Below are the code and all the weights of a small trained network. Each question names an input and a class and asks about switching units off, where a switched-off unit gives its printed mean instead of its output.

import numpy as np


def w(rows, s, z=0):
    codes = np.array(rows[::2]) - 128.0
    scale = np.full(codes.shape[1], s)
    scale[-1] = z or s
    return codes * scale


def norm(h):
    return h / np.sqrt((h * h).mean(-1, keepdims=True) + 1e-5)


def f(y):
    return np.maximum(y, 0)


def log_softmax(a):
    a = a - a.max(-1, keepdims=True)
    return a - np.log(np.exp(a).sum(-1, keepdims=True))


def net(x, mask):
    res = np.array(x, float).reshape(1, 7) / 4 @ E
    u = 0
    for l in range(2):
        y = f(norm(res) @ A[l][:, :-1].T + A[l][:, -1])
        res = res + np.where(mask[u : u + 12], y, B[l][:, -1]) @ B[l][:, :-1]
        u += 12
    return log_softmax(norm(res)[-1] @ U[:, :-1].T + U[:, -1])


A, B = {}, {}
E = w([
[96,254,73,98,117,157],'x0',
[127,128,129,132,127,127],'x1',
[163,111,141,166,156,218],'x2',
[130,127,129,121,125,131],'x3',
[129,130,131,130,129,128],'x4',
[210,144,21,119,118,153],'x5',
[130,128,127,126,128,130],'x6',
],0.0071)
A[0] = w([
[154,74,133,115,94,1,59],'L0N1',
[151,111,163,121,159,72,66],'L0N2',
[113,204,152,173,130,232,22],'L0N3',
[124,206,104,84,158,138,97],'L0N4',
[40,217,147,129,90,203,70],'L0N5',
[208,129,63,76,89,9,32],'L0N6',
[219,64,14,135,87,95,80],'L0N7',
[56,153,106,103,115,65,43],'L0N8',
[146,93,108,110,74,113,52],'L0N9',
[173,208,27,120,91,150,32],'L0N10',
[109,110,142,193,110,66,30],'L0N11',
[175,84,96,107,91,54,3],'L0N12',
],0.0065,0.0045)
B[0] = w([
[91,135,116,25,153,197,241],'L0N1',
[86,74,70,92,120,109,166],'L0N2',
[94,104,164,93,229,171,176],'L0N3',
[90,117,119,195,68,84,195],'L0N4',
[199,141,194,71,253,100,209],'L0N5',
[63,130,104,47,226,161,224],'L0N6',
[183,136,187,91,242,96,255],'L0N7',
[229,164,164,195,86,112,181],'L0N8',
[134,147,140,123,166,157,145],'L0N9',
[47,78,71,127,48,145,226],'L0N10',
[135,82,115,63,106,103,157],'L0N11',
[85,166,179,111,250,181,171],'L0N12',
],0.006,0.0042)
A[1] = w([
[105,74,180,91,119,129,82],'L1N1',
[93,139,114,94,85,2,254],'L1N2',
[98,129,54,83,115,184,55],'L1N3',
[105,75,180,187,91,138,78],'L1N4',
[85,50,181,92,142,123,31],'L1N5',
[130,113,151,115,59,127,94],'L1N6',
[120,232,188,159,149,115,73],'L1N7',
[144,173,98,168,86,187,43],'L1N8',
[132,97,173,225,80,141,38],'L1N9',
[64,132,159,166,126,193,133],'L1N10',
[122,104,205,78,116,149,77],'L1N11',
[238,151,139,158,140,177,114],'L1N12',
],0.008,0.0029)
B[1] = w([
[110,217,27,154,69,156,209],'L1N1',
[135,62,137,84,28,85,255],'L1N2',
[39,150,212,225,96,171,185],'L1N3',
[99,212,109,179,102,205,168],'L1N4',
[93,191,52,146,116,152,232],'L1N5',
[115,129,46,114,147,116,139],'L1N6',
[250,63,239,77,137,51,181],'L1N7',
[98,125,184,233,146,214,147],'L1N8',
[162,254,139,228,129,162,143],'L1N9',
[162,151,57,142,203,151,167],'L1N10',
[92,158,44,117,86,156,209],'L1N11',
[160,73,146,172,42,8,174],'L1N12',
],0.0051,0.0057)
U = w([
[41,144,68,82,15,107,179],'0',
[126,137,159,57,253,152,225],'1',
[109,161,111,243,117,216,145],'2',
[244,28,140,169,131,95,3],'3',
[168,146,238,85,60,19,45],'4',
],0.013,0.0029)

Each question gives the input, the list of numbers given to net, and the class t.
The units are the neurons (one row each of A and B). Each row of codes is followed by its name. A weight is (code - 128) times the scale printed after its matrix; where a second scale follows, it is the last column's (A, B and U).
mask holds one flag per neuron, layer by layer. A switched-off neuron (its flag False) gives its mean, the last column of its row in B, instead of its output. The means were averaged over made-up inputs and are rounded, as every weight is.
A unit's drop is (log p(t) with every unit on - log p(t) with that unit switched off) / (log p(t) with every unit on - log p(t) with every unit switched off).
The circuit of an input: a set's keep is (log p(t) with only the set's units on - log p(t) with every unit switched off) / (log p(t) with every unit on - log p(t) with every unit switched off). Starting from the 12 units with the biggest drops (on a tie, the unit counted first), units are removed one at a time, each time the one whose removal leaves the highest keep (on an exact tie, the one counted first), for as long as the keep stays at least 0.8.
circuit, biggest first: the units of the circuit, biggest drop first
top k neurons: the k neurons with the biggest drops, biggest first
top k neurons in layer l: the k neurons of layer l with the biggest drops, biggest first
drop when u is switched off: that unit's drop, to one decimal
input [0,-5,8,-7,6,7,-7], class 3: circuit, biggest first	(L1N12)
input [-5,3,-1,-7,5,8,-1], class 1: circuit, biggest first	(L0N6 L0N7)
input [2,-8,-5,-8,-8,0,6], class 4: circuit, biggest first	(L0N8 L1N7)
input [2,6,-6,4,8,-4,-8], class 4: circuit, biggest first	(L0N8 L1N7)
input [2,-5,0,-7,-4,-8,3], class 4: circuit, biggest first	(L1N7 L0N6)
input [-6,7,1,3,-6,-1,1], class 2: top 2 neurons in layer 1	(L1N2 L1N4)
input [6,8,1,8,-7,-3,0], class 1: top 2 neurons	(L0N3 L1N2)
input [3,7,1,-8,-3,2,5], class 2: top 2 neurons	(L0N10 L1N3)
input [-1,3,6,-1,4,1,5], class 3: top 2 neurons	(L1N12 L0N10)
input [0,1,2,-2,4,0,-1], class 2: top 3 neurons in layer 0	(L0N7 L0N5 L0N6)
input [-2,-3,4,8,-8,7,7], class 3: top 2 neurons	(L1N12 L0N7)
input [-8,0,-4,1,0,1,5], class 1: top 2 neurons	(L0N12 L0N10)
input [8,2,2,4,2,-6,1], class 1: top 2 neurons	(L0N3 L1N2)
input [-1,-5,-3,7,-3,7,-2], class 1: circuit, biggest first	(L0N7)
input [0,6,-8,1,-1,8,-4], class 1: top 2 neurons	(L0N7 L0N6)
input [0,8,1,5,-2,-8,-1], class 2: top 2 neurons in layer 1	(L1N4 L1N10)
input [-3,0,-4,-5,6,1,-4], class 1: drop when L0N12 is switched off	0.1
input [-1,-7,3,-6,-4,3,1], class 3: drop when L1N12 is switched off	0.2
input [5,-2,2,4,4,5,-4], class 2: drop when L1N3 is switched off	0.1
input [0,-2,0,-7,-3,-5,5], class 0: circuit, biggest first	(L0N7)
input [3,3,-1,2,7,0,-7], class 4: drop when L0N5 is switched off	0.7
